Below is a small trained network, with its code and all its weights. Each question gives an input and a class and asks what happens when units are switched off, that is, made to give their printed mean instead of their output.

import numpy as np


def w(rows, s, z=0):
    codes = np.array(rows[::2]) - 128.0
    scale = np.full(codes.shape[1], s)
    scale[-1] = z or s
    return codes * scale


def f(y):
    return y / 2 * (1 + np.tanh(0.7978845608 * (y + 0.044715 * y**3)))


def log_softmax(a):
    a = a - a.max(-1, keepdims=True)
    return a - np.log(np.exp(a).sum(-1, keepdims=True))


def net(x, mask):
    res = np.array(x, float).reshape(1, 5) / 4 @ E
    y = f(res @ A[0][:, :-1].T + A[0][:, -1])
    res = res + np.where(mask, y, B[0][:, -1]) @ B[0][:, :-1]
    return log_softmax(res[-1] @ U[:, :-1].T + U[:, -1])


A, B = {}, {}
E = w([
[73,132,157,154,70,164],'x0',
[131,69,130,1,116,127],'x1',
[84,153,47,100,103,105],'x2',
[131,147,133,113,132,133],'x3',
[140,138,124,117,123,139],'x4',
],0.019)
A[0] = w([
[188,130,86,128,179,84,254],'neuron 1',
[112,67,174,108,75,176,136],'neuron 2',
[70,150,114,132,72,151,131],'neuron 3',
[69,125,194,125,43,190,138],'neuron 4',
[164,141,193,182,155,155,193],'neuron 5',
[129,60,196,56,113,127,112],'neuron 6',
[123,182,4,157,135,73,129],'neuron 7',
[73,129,84,71,110,114,86],'neuron 8',
[95,156,136,159,87,159,113],'neuron 9',
[165,91,161,76,147,117,151],'neuron 10',
[77,83,87,46,99,106,28],'neuron 11',
],0.017,0.0073)
B[0] = w([
[178,198,175,78,234,63,218],'neuron 1',
[82,194,199,98,157,155,205],'neuron 2',
[128,77,33,142,61,146,198],'neuron 3',
[33,209,151,179,93,222,237],'neuron 4',
[197,157,204,209,86,110,239],'neuron 5',
[12,104,178,66,162,122,230],'neuron 6',
[58,239,63,45,209,150,253],'neuron 7',
[200,185,126,218,94,175,205],'neuron 8',
[151,64,81,110,52,178,196],'neuron 9',
[119,15,165,71,169,113,200],'neuron 10',
[215,185,202,249,86,103,229],'neuron 11',
],0.016,0.02)
U = w([
[204,140,163,148,157,69,247],'0',
[48,168,130,91,157,139,132],'1',
[128,131,149,173,82,139,169],'2',
[95,83,5,119,83,137,4],'3',
[121,53,165,89,164,78,52],'4',
],0.013,0.0025)

Each question gives the input, the list of numbers given to net, and the class t.
The units are the neurons (one row each of A and B). Each row of codes is followed by its name. A weight is (code - 128) times the scale printed after its matrix; where a second scale follows, it is the last column's (A, B and U).
mask holds one flag per neuron, in row order. A switched-off neuron (its flag False) gives its mean, the last column of its row in B, instead of its output. The means were averaged over made-up inputs and are rounded, as every weight is.
A unit's drop is (log p(t) with every unit on - log p(t) with that unit switched off) / (log p(t) with every unit on - log p(t) with every unit switched off).
The circuit of an input: a set's keep is (log p(t) with only the set's units on - log p(t) with every unit switched off) / (log p(t) with every unit on - log p(t) with every unit switched off). Starting from all 11 units, units are removed one at a time, each time the one whose removal leaves the highest keep (on an exact tie, the one counted first), for as long as the keep stays at least 0.8.
circuit, biggest first: the units of the circuit, biggest drop first
most important unit: the unit with the biggest drop
top k neurons: the k neurons with the biggest drops, biggest first
drop when u is switched off: that unit's drop, to one decimal
input [3,-1,-2,-3,-2], class 2: most important unit	neuron 7
input [0,7,-4,2,-4], class 4: top 2 neurons	(neuron 10; neuron 7)
input [4,4,1,-1,-3], class 2: top 2 neurons	(neuron 7; neuron 11)
input [3,1,8,-4,-8], class 2: top 2 neurons	(neuron 11; neuron 8)
input [6,7,2,-4,6], class 2: top 3 neurons	(neuron 11; neuron 7; neuron 8)
input [4,0,8,5,-4], class 3: top 3 neurons	(neuron 3; neuron 5; neuron 7)
input [-7,8,-2,7,-2], class 4: top 2 neurons	(neuron 6; neuron 10)
input [-7,0,-4,2,7], class 0: top 2 neurons	(neuron 1; neuron 6)
input [4,0,2,-2,-5], class 3: top 2 neurons	(neuron 5; neuron 11)
input [-1,5,-3,0,7], class 4: top 2 neurons	(neuron 10; neuron 7)
input [6,-1,-3,-6,-6], class 2: drop when neuron 7 is switched off	1.0
input [-1,8,-8,-3,5], class 4: drop when neuron 10 is switched off	1.3
input [-4,8,5,-2,3], class 0: drop when neuron 11 is switched off	0.5
input [-3,7,8,-5,8], class 0: circuit, biggest first	(neuron 11)
